Here is a tiny trained network, its code and every weight. The questions are about switching its units off for an input and a target symbol, where a switched-off unit gives its printed mean instead of its output.

import numpy as np


def w(rows, s, z=0):
    codes = np.array(rows[::2]) - 128.0
    scale = np.full(codes.shape[1], s)
    scale[-1] = z or s
    return codes * scale


def f(y):
    return y / 2 * (1 + np.tanh(0.7978845608 * (y + 0.044715 * y**3)))


def softmax(a):
    e = np.exp(a - a.max(-1, keepdims=True))
    return e / e.sum(-1, keepdims=True)


def log_softmax(a):
    a = a - a.max(-1, keepdims=True)
    return a - np.log(np.exp(a).sum(-1, keepdims=True))


def net(x, mask):
    ids = ['αβζθμστφω'.index(c) for c in x.split()]
    T = len(ids)
    res = E[ids] + P[:T]
    q, k, v = (res @ M[0].T for M in (Q, K, V))
    z = softmax(np.where(np.tri(T) > 0, q @ k.T / 2**0.5, -1e9)) @ v
    res = res + np.where(mask[0], z, O[0][:, -1]) @ O[0][:, :-1]
    y = f(res @ A[0][:, :-1].T + A[0][:, -1])
    res = res + np.where(mask[1:25], y, B[0][:, -1]) @ B[0][:, :-1]
    return log_softmax(res[-1] @ U[:, :-1].T + U[:, -1])


Q, K, V, O, A, B = {}, {}, {}, {}, {}, {}
E = w([
[38,184,88],'α',
[93,162,85],'β',
[156,94,151],'ζ',
[40,227,127],'θ',
[227,225,171],'μ',
[189,145,104],'σ',
[141,219,141],'τ',
[230,115,103],'φ',
[204,223,2],'ω',
],0.01)
P = w([
[132,86,253],'0',
[129,153,199],'1',
[114,64,214],'2',
[136,184,155],'3',
[105,52,176],'4',
[148,184,154],'5',
[102,43,148],'6',
[163,178,152],'7',
[98,39,121],'8',
[171,153,125],'9',
[107,21,67],'10',
[151,223,228],'11',
],0.0051)
Q[0] = w([
[134,187,197],'H1',
[137,254,77],'H1',
],0.0097)
K[0] = w([
[144,14,38],'H1',
[247,122,2],'H1',
],0.0084)
V[0] = w([
[250,171,52],'H1',
[139,201,203],'H1',
],0.011)
O[0] = w([
[160,124,5,223],'H1',
[154,196,149,253],'H1',
],0.012,0.004)
A[0] = w([
[142,135,137,92],'N1',
[125,86,139,180],'N2',
[126,9,66,63],'N3',
[156,50,38,48],'N4',
[77,114,140,178],'N5',
[92,152,141,80],'N6',
[154,134,142,54],'N7',
[64,147,143,70],'N8',
[153,105,112,93],'N9',
[132,108,94,134],'N10',
[171,116,138,92],'N11',
[188,107,204,2],'N12',
[80,85,188,40],'N13',
[252,44,180,132],'N14',
[94,63,152,188],'N15',
[82,148,141,86],'N16',
[101,149,142,98],'N17',
[152,124,137,111],'N18',
[132,174,143,109],'N19',
[128,109,137,91],'N20',
[151,195,152,100],'N21',
[101,144,208,96],'N22',
[131,121,131,98],'N23',
[172,116,138,86],'N24',
],0.014,0.0069)
B[0] = w([
[128,144,87,116],'N1',
[106,91,171,117],'N2',
[224,161,201,137],'N3',
[43,87,88,213],'N4',
[70,109,215,164],'N5',
[169,175,109,143],'N6',
[125,166,75,104],'N7',
[172,204,109,153],'N8',
[128,165,138,122],'N9',
[162,161,201,163],'N10',
[91,165,80,117],'N11',
[153,235,71,127],'N12',
[44,246,129,130],'N13',
[91,251,104,170],'N14',
[17,43,166,125],'N15',
[156,184,125,148],'N16',
[162,161,126,146],'N17',
[100,141,103,119],'N18',
[175,111,92,204],'N19',
[93,142,109,97],'N20',
[194,80,73,253],'N21',
[146,49,164,208],'N22',
[120,119,89,103],'N23',
[91,172,80,116],'N24',
],0.024,0.0047)
U = w([
[109,154,255,91],'α',
[99,49,212,76],'β',
[54,175,208,66],'ζ',
[171,179,223,193],'θ',
[174,186,90,1],'μ',
[124,177,143,190],'σ',
[168,88,122,180],'τ',
[116,221,127,130],'φ',
[9,73,44,120],'ω',
],0.0073,0.0084)

Each question gives the input, a string of symbols that net reads in full, and the target symbol t.
The units are the heads (2 rows each of Q, K, V and O) and the neurons (one row each of A and B). Each row of codes is followed by its name. A weight is (code - 128) times the scale printed after its matrix; where a second scale follows, it is the last column's (O, A, B and U).
mask holds one flag per unit, heads first, then neurons. A switched-off unit (its flag False) gives its mean, the last column of its rows in O or B, instead of its output. The means were averaged over made-up inputs and are rounded, as every weight is.
A unit's drop is (log p(t) with every unit on - log p(t) with that unit switched off) / (log p(t) with every unit on - log p(t) with every unit switched off).
The circuit of an input: a set's keep is (log p(t) with only the set's units on - log p(t) with every unit switched off) / (log p(t) with every unit on - log p(t) with every unit switched off). Starting from the 12 units with the biggest drops (on a tie, the unit counted first), units are removed one at a time, each time the one whose removal leaves the highest keep (on an exact tie, the one counted first), for as long as the keep stays at least 0.8.
circuit, biggest first: the units of the circuit, biggest drop first
most important unit: the unit with the biggest drop
top k neurons: the k neurons with the biggest drops, biggest first
drop of u: that unit's drop, to one decimal
input θ θ ζ φ β, target β: most important unit	H1
input θ θ ζ α ζ ω θ θ, target ω: top 2 neurons	(N4 N3)
input φ α τ α α, target α: circuit, biggest first	(H1 N5 N21)
input θ β ω μ, target ω: top 2 neurons	(N4 N3)
input ω θ β τ β σ ζ, target ζ: circuit, biggest first	(N14 H1 N21 N15)
input σ ζ θ θ ω θ θ α ω μ, target ω: circuit, biggest first	(H1 N4)
input τ θ τ α θ θ θ α, target θ: circuit, biggest first	(H1 N4)
input θ τ θ θ, target τ: top 3 neurons	(N21 N22 N19)
input μ σ θ τ β φ, target φ: top 2 neurons	(N14 N22)
input σ θ ω β, target ω: top 2 neurons	(N4 N8)
input τ θ θ θ σ β σ μ μ ω τ τ, target ω: top 2 neurons	(N4 N3)
input β θ ζ τ β ω τ θ θ α μ μ, target μ: drop of N24	0.1
input α θ σ θ α θ β, target β: drop of N22	0.1
input φ θ θ τ μ τ α τ β θ θ, target θ: most important unit	N4
input τ μ θ ζ β ω, target ω: drop of N4	3.2
input τ β θ θ α τ θ θ, target τ: top 2 neurons	(N21 N22)
